Below are the code and all the weights of a small trained network. Each question names an input and a target symbol and asks about switching units off, where a switched-off unit gives its printed mean instead of its output.

import numpy as np


def w(rows, s, z=0):
    codes = np.array(rows[::2]) - 128.0
    scale = np.full(codes.shape[1], s)
    scale[-1] = z or s
    return codes * scale


def norm(h):
    return h / np.sqrt((h * h).mean(-1, keepdims=True) + 1e-5)


def f(y):
    return np.maximum(y, 0)


def softmax(a):
    e = np.exp(a - a.max(-1, keepdims=True))
    return e / e.sum(-1, keepdims=True)


def log_softmax(a):
    a = a - a.max(-1, keepdims=True)
    return a - np.log(np.exp(a).sum(-1, keepdims=True))


def net(x, mask):
    ids = ['Δγετφω'.index(c) for c in x.split()]
    T = len(ids)
    res = E[ids] + P[:T]
    u = 0
    for l in range(2):
        r = norm(res)
        for j in range(2):
            rows = slice(2 * j, 2 * j + 2)
            q, k, v = (r @ M[l][rows].T for M in (Q, K, V))
            z = softmax(np.where(np.tri(T) > 0, q @ k.T / 2**0.5, -1e9)) @ v
            o = O[l][rows]
            res = res + np.where(mask[u + j], z, o[:, -1]) @ o[:, :-1]
        u += 2
        y = f(norm(res) @ A[l][:, :-1].T + A[l][:, -1])
        res = res + np.where(mask[u : u + 16], y, B[l][:, -1]) @ B[l][:, :-1]
        u += 16
    return log_softmax(norm(res)[-1] @ U[:, :-1].T + U[:, -1])


Q, K, V, O, A, B = {}, {}, {}, {}, {}, {}
E = w([
[101,24,128,143,90,116,88,137],'Δ',
[136,147,42,142,88,7,143,86],'γ',
[104,174,120,213,130,119,168,173],'ε',
[192,126,89,98,189,164,94,171],'τ',
[91,227,109,144,153,119,163,134],'φ',
[155,146,185,78,103,126,159,111],'ω',
],0.02)
P = w([
[43,106,198,197,107,151,172,29],'0',
[53,164,188,157,53,254,64,109],'1',
[186,199,170,165,52,186,168,127],'2',
[161,169,145,142,81,154,156,147],'3',
[147,155,133,129,106,134,137,145],'4',
[132,141,129,118,129,128,115,151],'5',
[133,135,132,116,153,121,99,145],'6',
[133,124,122,116,163,110,93,153],'7',
[130,122,108,115,169,105,93,161],'8',
[126,115,107,110,181,106,81,167],'9',
[131,108,100,113,183,107,78,177],'10',
[135,102,100,111,192,105,72,175],'11',
[134,102,96,110,197,95,71,177],'12',
[143,95,86,118,199,94,66,177],'13',
],0.0085)
Q[0] = w([
[94,255,150,158,79,86,66,184],'L0H0',
[70,48,152,128,124,77,211,20],'L0H0',
[127,133,178,46,74,94,85,134],'L0H1',
[154,51,73,138,113,133,223,81],'L0H1',
],0.0055)
K[0] = w([
[204,161,96,138,254,175,147,128],'L0H0',
[97,127,169,122,81,67,119,77],'L0H0',
[149,84,149,63,81,170,151,120],'L0H1',
[116,104,82,143,131,95,117,87],'L0H1',
],0.0067)
V[0] = w([
[78,188,81,122,129,84,204,120],'L0H0',
[42,197,202,128,113,152,222,150],'L0H0',
[129,40,119,144,207,143,32,195],'L0H1',
[112,95,195,195,2,95,43,91],'L0H1',
],0.0055)
O[0] = w([
[49,246,202,174,131,29,123,146,197],'L0H0',
[155,96,160,116,1,138,90,107,78],'L0H0',
[83,130,71,156,58,127,169,70,4],'L0H1',
[204,162,139,88,108,119,218,116,254],'L0H1',
],0.0083,0.0028)
A[0] = w([
[97,147,153,176,183,170,119,100,50],'L0N0',
[167,173,114,178,116,156,135,171,43],'L0N1',
[98,129,168,40,175,94,174,99,91],'L0N2',
[94,87,130,198,155,119,154,150,119],'L0N3',
[128,122,201,167,183,99,99,205,43],'L0N4',
[84,67,79,139,98,166,129,97,104],'L0N5',
[81,186,196,143,216,165,255,90,117],'L0N6',
[99,196,178,94,147,110,180,209,101],'L0N7',
[83,97,230,175,48,146,102,119,117],'L0N8',
[121,102,49,178,111,115,169,187,70],'L0N9',
[108,177,128,96,124,146,209,65,84],'L0N10',
[123,161,180,130,27,111,166,76,157],'L0N11',
[79,73,158,111,13,81,79,92,105],'L0N12',
[108,105,171,215,196,170,149,87,3],'L0N13',
[130,127,108,92,109,221,155,35,163],'L0N14',
[147,112,108,109,80,84,166,82,138],'L0N15',
],0.01,0.0045)
B[0] = w([
[78,125,117,82,154,113,171,135,148],'L0N0',
[116,172,204,113,146,118,120,154,162],'L0N1',
[254,23,111,153,81,112,115,140,174],'L0N2',
[129,106,113,218,181,140,120,66,187],'L0N3',
[110,175,175,186,43,175,173,63,199],'L0N4',
[119,171,63,101,252,58,89,145,176],'L0N5',
[54,33,124,159,7,71,197,129,215],'L0N6',
[159,115,65,143,128,72,100,37,249],'L0N7',
[130,146,119,197,42,45,97,160,201],'L0N8',
[129,109,219,126,154,134,71,113,213],'L0N9',
[86,111,123,172,14,126,104,138,168],'L0N10',
[62,89,85,236,90,213,88,117,254],'L0N11',
[117,108,160,182,39,177,205,104,231],'L0N12',
[184,106,76,156,225,217,161,127,137],'L0N13',
[156,128,105,55,155,30,83,134,158],'L0N14',
[98,116,230,182,102,157,86,123,245],'L0N15',
],0.0067,0.0056)
Q[1] = w([
[123,113,53,102,193,46,61,98],'L1H0',
[150,96,146,81,244,254,147,182],'L1H0',
[71,40,111,166,202,116,98,111],'L1H1',
[141,134,198,170,156,140,154,120],'L1H1',
],0.0092)
K[1] = w([
[175,254,30,103,137,57,139,83],'L1H0',
[31,106,165,192,50,88,152,41],'L1H0',
[108,179,82,125,152,202,83,135],'L1H1',
[175,117,118,171,103,140,139,102],'L1H1',
],0.0092)
V[1] = w([
[125,208,72,113,228,218,151,49],'L1H0',
[124,81,56,158,116,244,118,202],'L1H0',
[128,213,71,107,226,171,108,222],'L1H1',
[253,47,117,93,224,116,124,218],'L1H1',
],0.0052)
O[1] = w([
[165,136,75,95,112,189,138,145,53],'L1H0',
[153,196,144,183,161,175,162,151,151],'L1H0',
[113,135,135,206,71,9,146,142,1],'L1H1',
[95,131,173,182,84,110,124,129,28],'L1H1',
],0.011,0.0044)
A[1] = w([
[121,133,158,169,75,179,109,58,12],'L1N0',
[151,47,209,94,138,162,119,149,65],'L1N1',
[134,144,112,109,105,128,62,74,177],'L1N2',
[149,127,42,97,107,156,155,132,53],'L1N3',
[131,154,109,151,132,185,64,111,3],'L1N4',
[173,164,56,86,189,166,106,152,86],'L1N5',
[75,142,81,156,68,132,149,183,43],'L1N6',
[169,93,148,114,164,154,170,134,243],'L1N7',
[155,141,148,7,179,186,171,129,41],'L1N8',
[102,159,109,155,148,104,139,139,106],'L1N9',
[108,188,104,124,133,130,178,153,71],'L1N10',
[95,158,169,136,129,102,171,95,41],'L1N11',
[179,175,149,123,98,121,130,87,92],'L1N12',
[86,116,176,134,37,160,175,116,27],'L1N13',
[202,152,108,143,129,103,152,140,101],'L1N14',
[160,145,161,103,189,116,119,166,12],'L1N15',
],0.012,0.0039)
B[1] = w([
[109,79,128,87,80,59,144,172,254],'L1N0',
[121,181,147,142,134,71,169,166,190],'L1N1',
[139,159,168,159,149,163,147,153,245],'L1N2',
[171,163,159,92,160,121,149,195,161],'L1N3',
[140,122,141,132,122,45,118,169,168],'L1N4',
[96,98,210,137,54,59,136,163,197],'L1N5',
[111,160,179,91,142,121,165,126,190],'L1N6',
[145,225,149,153,128,168,109,141,187],'L1N7',
[106,90,45,125,188,126,56,10,162],'L1N8',
[139,110,114,112,157,122,100,132,187],'L1N9',
[114,93,76,111,181,176,129,79,152],'L1N10',
[132,147,159,124,92,118,102,163,165],'L1N11',
[103,112,125,138,155,181,142,140,186],'L1N12',
[77,67,65,131,156,130,84,55,212],'L1N13',
[126,87,159,108,99,121,120,131,177],'L1N14',
[101,128,143,116,70,139,179,181,153],'L1N15',
],0.012,0.007)
U = w([
[64,25,172,122,44,174,108,54,121],'Δ',
[142,210,250,103,32,68,203,193,9],'γ',
[134,170,221,217,144,245,111,102,151],'ε',
[171,93,118,92,193,98,2,137,166],'τ',
[105,124,120,57,150,154,213,143,145],'φ',
[208,126,121,99,67,218,101,139,251],'ω',
],0.0065,0.0027)

Each question gives the input, a string of symbols that net reads in full, and the target symbol t.
The units are the heads (2 rows each of Q, K, V and O) and the neurons (one row each of A and B). Each row of codes is followed by its name. A weight is (code - 128) times the scale printed after its matrix; where a second scale follows, it is the last column's (O, A, B and U).
mask holds one flag per unit, layer by layer, with each layer's heads first. A switched-off unit (its flag False) gives its mean, the last column of its rows in O or B, instead of its output. The means were averaged over made-up inputs and are rounded, as every weight is.
A unit's drop is (log p(t) with every unit on - log p(t) with that unit switched off) / (log p(t) with every unit on - log p(t) with every unit switched off).
The circuit of an input: a set's keep is (log p(t) with only the set's units on - log p(t) with every unit switched off) / (log p(t) with every unit on - log p(t) with every unit switched off). Starting from the 12 units with the biggest drops (on a tie, the unit counted first), units are removed one at a time, each time the one whose removal leaves the highest keep (on an exact tie, the one counted first), for as long as the keep stays at least 0.8.
circuit, biggest first: the units of the circuit, biggest drop first
k most important neurons: the k neurons with the biggest drops, biggest first
k most important neurons of layer l: the k neurons of layer l with the biggest drops, biggest first
which heads matter: for each layer, one digit per head in row order, 1 if its drop is at least 0.15 and else 0, layers parted by /
input τ ω τ φ τ ω, target ω: circuit, biggest first : (L1H0 L0N2 L0H0)
input Δ γ γ γ γ, target τ: which heads matter : 11 / 11
input ω Δ ω τ γ ε γ τ φ Δ ε ε γ, target ε: 2 most important neurons of layer 1 : (L1N0 L1N5)
input Δ φ ε, target Δ: circuit, biggest first : (L1N13 L0N6)
input γ Δ τ, target τ: which heads matter : 00 / 00
input γ Δ ω φ τ ω, target ω: which heads matter : 00 / 10
input γ Δ γ Δ, target γ: which heads matter : 10 / 01
input Δ φ γ γ γ γ γ ω Δ, target γ: 3 most important neurons : (L1N1 L0N11 L0N6)
input γ γ γ Δ γ γ, target τ: most important neuron of layer 1 : (L1N0)
input φ φ ω γ, target Δ: circuit, biggest first : (L0H0 L0N12 L1N13)
input γ γ ω γ Δ φ, target Δ: which heads matter : 00 / 10
input Δ Δ γ ε φ, target Δ: which heads matter : 10 / 00
input Δ γ γ γ Δ ε Δ φ γ γ τ γ, target γ: circuit, biggest first : (L1H0 L1N13)
input γ Δ γ Δ Δ φ Δ, target τ: 3 most important neurons : (L1N8 L0N5 L0N11)
input γ γ Δ ω Δ Δ, target ε: most important neuron : (L1N7)
input γ φ φ γ γ ω, target Δ: 2 most important neurons : (L0N4 L0N6)
input Δ φ φ Δ ω Δ, target ε: 4 most important neurons : (L0N12 L1N7 L1N0 L0N6)
input γ γ γ τ, target τ: 3 most important neurons : (L1N8 L0N11 L1N5)
input Δ τ τ, target γ: 2 most important neurons : (L0N11 L1N15)
input γ φ γ Δ Δ ω φ ε ω Δ ε γ ω, target ε: which heads matter : 10 / 11
input Δ τ γ φ, target φ: 2 most important neurons of layer 0 : (L0N6 L0N7)
input τ ε γ τ, target γ: 3 most important neurons : (L0N11 L0N6 L1N15)
input ω γ Δ ω Δ γ Δ φ φ Δ Δ Δ, target τ: most important neuron of layer 0 : (L0N5)
input Δ Δ ω ε Δ τ φ, target φ: 4 most important neurons : (L0N11 L0N15 L1N6 L1N3)
input Δ γ Δ Δ γ τ φ Δ γ ω φ ε Δ γ, target γ: 2 most important neurons : (L0N6 L1N5)
input φ ω ε, target Δ: 2 most important neurons : (L1N13 L0N4)
